Below are the code and all the weights of a small trained network. Each question names an input and a class and asks about switching units off, where a switched-off unit gives its printed mean instead of its output.

import numpy as np


def w(rows, s, z=0):
    codes = np.array(rows[::2]) - 128.0
    scale = np.full(codes.shape[1], s)
    scale[-1] = z or s
    return codes * scale


def f(y):
    return y / 2 * (1 + np.tanh(0.7978845608 * (y + 0.044715 * y**3)))


def log_softmax(a):
    a = a - a.max(-1, keepdims=True)
    return a - np.log(np.exp(a).sum(-1, keepdims=True))


def net(x, mask):
    res = np.array(x, float).reshape(1, 5) / 4 @ E
    y = f(res @ A[0][:, :-1].T + A[0][:, -1])
    res = res + np.where(mask, y, B[0][:, -1]) @ B[0][:, :-1]
    return log_softmax(res[-1] @ U[:, :-1].T + U[:, -1])


A, B = {}, {}
E = w([
[177,25,53,21,39],'x0',
[120,225,7,58,183],'x1',
[57,73,81,106,112],'x2',
[78,137,155,3,97],'x3',
[165,118,109,68,231],'x4',
],0.0064)
A[0] = w([
[133,132,126,121,129,105],'neuron 0',
[129,120,90,126,118,65],'neuron 1',
[112,122,122,137,121,68],'neuron 2',
[148,129,215,250,90,169],'neuron 3',
[123,88,127,114,162,53],'neuron 4',
[132,162,117,113,116,28],'neuron 5',
[122,109,110,170,145,3],'neuron 6',
[114,139,124,192,187,63],'neuron 7',
[121,116,139,108,133,68],'neuron 8',
[111,133,139,131,135,83],'neuron 9',
[247,162,78,82,197,104],'neuron 10',
[107,103,121,144,110,107],'neuron 11',
[139,121,133,116,118,102],'neuron 12',
[128,123,134,122,120,97],'neuron 13',
[127,44,189,58,145,109],'neuron 14',
[131,142,136,137,105,63],'neuron 15',
[124,125,141,114,126,87],'neuron 16',
[124,92,140,99,135,59],'neuron 17',
[104,120,116,139,121,65],'neuron 18',
[148,126,106,55,18,115],'neuron 19',
[159,145,189,113,39,78],'neuron 20',
[101,187,162,163,164,54],'neuron 21',
[139,121,142,173,125,128],'neuron 22',
[135,117,146,141,128,83],'neuron 23',
[83,224,137,74,144,125],'neuron 24',
[99,207,133,87,137,127],'neuron 25',
[144,117,163,166,124,125],'neuron 26',
[117,117,131,134,117,96],'neuron 27',
[183,67,38,86,64,139],'neuron 28',
[63,145,91,124,105,87],'neuron 29',
[120,122,166,100,150,63],'neuron 30',
[149,102,80,117,137,31],'neuron 31',
[107,164,127,106,123,76],'neuron 32',
[110,141,157,119,142,74],'neuron 33',
[115,115,133,136,115,113],'neuron 34',
[175,103,132,142,127,54],'neuron 35',
],0.023,0.0057)
B[0] = w([
[117,133,133,133,105,127],'neuron 0',
[137,169,115,108,130,139],'neuron 1',
[129,127,118,142,110,124],'neuron 2',
[155,160,169,253,136,252],'neuron 3',
[135,160,130,103,120,134],'neuron 4',
[113,137,160,132,137,133],'neuron 5',
[124,113,156,149,122,135],'neuron 6',
[114,70,150,158,127,181],'neuron 7',
[142,125,141,108,130,129],'neuron 8',
[118,149,112,134,122,128],'neuron 9',
[88,128,163,224,135,222],'neuron 10',
[156,104,122,156,135,140],'neuron 11',
[124,113,134,133,127,131],'neuron 12',
[138,117,133,126,139,127],'neuron 13',
[117,114,222,48,120,185],'neuron 14',
[135,147,115,124,131,128],'neuron 15',
[143,120,136,115,136,127],'neuron 16',
[121,119,159,103,118,141],'neuron 17',
[137,122,111,139,123,126],'neuron 18',
[156,1,118,208,122,213],'neuron 19',
[200,131,115,72,123,171],'neuron 20',
[108,118,62,110,128,189],'neuron 21',
[141,130,152,161,126,160],'neuron 22',
[134,142,134,143,148,134],'neuron 23',
[28,136,187,153,137,202],'neuron 24',
[52,118,181,149,128,185],'neuron 25',
[129,159,129,173,107,165],'neuron 26',
[142,118,128,146,120,129],'neuron 27',
[34,136,62,78,142,237],'neuron 28',
[119,142,62,155,140,153],'neuron 29',
[168,141,97,108,142,134],'neuron 30',
[126,178,102,101,132,150],'neuron 31',
[98,137,149,131,147,143],'neuron 32',
[128,161,94,122,133,135],'neuron 33',
[154,114,129,150,138,134],'neuron 34',
[95,135,113,156,135,141],'neuron 35',
],0.049,0.019)
U = w([
[216,240,194,132,128,3],'0',
[134,78,141,54,124,145],'1',
[112,150,152,195,159,212],'2',
[47,140,105,45,163,154],'3',
[144,138,2,91,148,55],'4',
],0.0059,0.0047)

Each question gives the input, the list of numbers given to net, and the class t.
The units are the neurons (one row each of A and B). Each row of codes is followed by its name. A weight is (code - 128) times the scale printed after its matrix; where a second scale follows, it is the last column's (A, B and U).
mask holds one flag per neuron, in row order. A switched-off neuron (its flag False) gives its mean, the last column of its row in B, instead of its output. The means were averaged over made-up inputs and are rounded, as every weight is.
A unit's drop is (log p(t) with every unit on - log p(t) with that unit switched off) / (log p(t) with every unit on - log p(t) with every unit switched off).
The circuit of an input: a set's keep is (log p(t) with only the set's units on - log p(t) with every unit switched off) / (log p(t) with every unit on - log p(t) with every unit switched off). Starting from the 12 units with the biggest drops (on a tie, the unit counted first), units are removed one at a time, each time the one whose removal leaves the highest keep (on an exact tie, the one counted first), for as long as the keep stays at least 0.8.
circuit, biggest first: the units of the circuit, biggest drop first
unit that matters most: the unit with the biggest drop
top k neurons: the k neurons with the biggest drops, biggest first
drop when u is switched off: that unit's drop, to one decimal
input [-2,-6,0,-1,7], class 0: circuit, biggest first => [neuron 19; neuron 28; neuron 10; neuron 24]
input [0,-4,7,3,-4], class 1: unit that matters most => neuron 10
input [2,2,8,4,-5], class 4: top 3 neurons => [neuron 3; neuron 19; neuron 29]
input [3,2,-4,8,-4], class 1: circuit, biggest first => [neuron 19; neuron 3; neuron 10]
input [2,7,4,1,-7], class 3: top 3 neurons => [neuron 3; neuron 28; neuron 10]
input [1,-4,-4,8,-7], class 1: circuit, biggest first => [neuron 20; neuron 10]
input [-2,-6,6,8,-7], class 0: top 2 neurons => [neuron 20; neuron 28]
input [-5,5,8,5,-1], class 3: top 2 neurons => [neuron 3; neuron 10]
input [-5,2,-6,7,1], class 3: top 3 neurons => [neuron 3; neuron 19; neuron 21]
input [5,2,5,7,-3], class 3: top 2 neurons => [neuron 28; neuron 29]
input [7,-8,8,-3,-1], class 1: top 2 neurons => [neuron 19; neuron 14]
input [7,1,-2,0,3], class 3: top 2 neurons => [neuron 28; neuron 3]
input [2,0,2,6,-7], class 1: top 2 neurons => [neuron 3; neuron 19]
input [8,6,4,2,-2], class 3: unit that matters most => neuron 28
input [3,-1,-3,0,3], class 3: drop when neuron 3 is switched off => 0.8
input [2,3,0,-3,-7], class 4: drop when neuron 25 is switched off => 0.1
input [-5,-6,5,2,-1], class 0: drop when neuron 28 is switched off => 0.2
